Below are the code and all the weights of a small trained network. Each question names an input and a class and asks about switching units off, where a switched-off unit gives its printed mean instead of its output.

import numpy as np


def w(rows, s, z=0):
    codes = np.array(rows[::2]) - 128.0
    scale = np.full(codes.shape[1], s)
    scale[-1] = z or s
    return codes * scale


def f(y):
    return np.maximum(y, 0)


def log_softmax(a):
    a = a - a.max(-1, keepdims=True)
    return a - np.log(np.exp(a).sum(-1, keepdims=True))


def net(x, mask):
    res = np.array(x, float).reshape(1, 5) / 4 @ E
    y = f(res @ A[0][:, :-1].T + A[0][:, -1])
    res = res + np.where(mask, y, B[0][:, -1]) @ B[0][:, :-1]
    return log_softmax(res[-1] @ U[:, :-1].T + U[:, -1])


A, B = {}, {}
E = w([
[79,133,22,52,148,54,146,64,149,165,133],'x0',
[75,202,20,223,108,195,197,193,87,142,231],'x1',
[146,119,143,105,131,160,156,95,120,158,139],'x2',
[148,147,146,76,69,110,127,75,78,1,236],'x3',
[235,142,79,155,23,38,163,189,170,217,161],'x4',
],0.0094)
A[0] = w([
[171,96,181,165,57,187,92,205,77,119,105,69],'N0',
[126,166,66,156,123,173,95,159,175,135,203,30],'N1',
[133,132,97,176,129,174,153,115,113,195,68,6],'N2',
[206,99,204,109,148,180,111,232,123,145,182,102],'N3',
[191,129,110,162,54,65,57,231,96,151,145,150],'N4',
[111,254,87,197,116,181,193,144,129,142,184,78],'N5',
[222,105,200,130,117,34,52,54,228,117,86,67],'N6',
[147,140,95,168,220,146,78,178,221,235,68,77],'N7',
[171,163,100,45,35,115,143,136,90,31,157,47],'N8',
[113,163,63,17,153,68,107,138,113,191,155,253],'N9',
[198,120,126,110,22,100,188,130,156,204,158,107],'N10',
],0.0078,0.0035)
B[0] = w([
[121,50,59,84,33,110,75,125,174,170,123,204],'N0',
[138,180,152,91,169,61,112,142,193,222,123,181],'N1',
[167,152,141,73,123,113,121,123,110,141,77,171],'N2',
[82,74,132,170,96,151,46,68,150,148,161,198],'N3',
[125,84,141,155,147,185,228,175,119,67,122,222],'N4',
[175,156,163,133,188,93,60,87,175,105,96,236],'N5',
[141,154,191,175,186,94,146,38,162,143,125,248],'N6',
[140,187,139,88,74,110,123,123,35,155,78,236],'N7',
[154,155,184,2,59,88,189,110,61,151,106,218],'N8',
[40,70,95,161,61,147,125,74,165,122,113,217],'N9',
[110,70,120,185,193,127,116,174,110,9,46,221],'N10',
],0.009,0.012)
U = w([
[197,164,156,147,188,53,106,97,208,159,142,63],'0',
[176,148,140,84,52,77,133,141,2,155,100,60],'1',
[61,54,76,142,18,115,86,113,206,157,131,84],'2',
[114,151,139,147,89,157,134,113,153,99,95,254],'3',
[80,79,140,129,204,175,129,159,77,50,88,103],'4',
],0.0094,0.0067)

Each question gives the input, the list of numbers given to net, and the class t.
The units are the neurons (one row each of A and B). Each row of codes is followed by its name. A weight is (code - 128) times the scale printed after its matrix; where a second scale follows, it is the last column's (A, B and U).
mask holds one flag per neuron, in row order. A switched-off neuron (its flag False) gives its mean, the last column of its row in B, instead of its output. The means were averaged over made-up inputs and are rounded, as every weight is.
A unit's drop is (log p(t) with every unit on - log p(t) with that unit switched off) / (log p(t) with every unit on - log p(t) with every unit switched off).
The circuit of an input: a set's keep is (log p(t) with only the set's units on - log p(t) with every unit switched off) / (log p(t) with every unit on - log p(t) with every unit switched off). Starting from all 11 units, units are removed one at a time, each time the one whose removal leaves the highest keep (on an exact tie, the one counted first), for as long as the keep stays at least 0.8.
units of the circuit, in order: the units of the circuit, biggest drop first
most important unit: the unit with the biggest drop
top k neurons: the k neurons with the biggest drops, biggest first
drop of u: that unit's drop, to one decimal
input [5,-5,-8,4,6], class 3: most important unit -> N9
input [-6,-6,-2,7,-5], class 1: top 4 neurons -> N8; N5; N9; N10
input [-7,-3,4,-4,2], class 2: top 2 neurons -> N0; N3
input [0,-1,7,-7,-7], class 1: units of the circuit, in order -> N7; N10
input [-4,-6,8,-1,8], class 3: units of the circuit, in order -> N6; N10; N4; N5
input [6,8,6,1,5], class 0: top 2 neurons -> N5; N1
input [-6,-3,7,6,7], class 3: top 2 neurons -> N10; N7
input [5,-3,-2,-2,6], class 4: units of the circuit, in order -> N10; N4
input [-7,-2,3,-5,8], class 4: top 3 neurons -> N10; N4; N9
input [-7,2,4,-2,6], class 2: top 2 neurons -> N0; N3
input [5,6,8,5,6], class 3: units of the circuit, in order -> N9; N10; N5
input [4,-5,3,-7,-6], class 1: top 2 neurons -> N7; N10
input [-1,8,-3,-2,7], class 0: top 2 neurons -> N1; N5
input [1,7,3,-5,1], class 0: units of the circuit, in order -> N5
input [-8,7,0,5,4], class 2: top 3 neurons -> N0; N3; N6
input [5,-2,0,-3,-2], class 2: top 3 neurons -> N9; N8; N10
input [4,-2,7,2,4], class 3: top 2 neurons -> N0; N10
input [-2,-5,4,6,8], class 4: top 3 neurons -> N10; N4; N7
input [-6,-7,0,-2,-5], class 0: top 2 neurons -> N6; N9
input [5,6,2,-8,7], class 1: top 3 neurons -> N7; N2; N6
input [6,5,0,-8,1], class 1: most important unit -> N7
input [6,8,-2,8,1], class 0: top 3 neurons -> N5; N1; N7
input [-7,-6,6,-3,3], class 2: drop of N3 -> 0.8
input [-3,-7,-3,6,-6], class 0: drop of N7 -> 0.2
input [-6,-5,-2,7,8], class 4: drop of N4 -> 0.7
input [-1,-2,1,0,8], class 4: drop of N2 -> 0.0
input [8,-4,7,2,-2], class 2: units of the circuit, in order -> N9
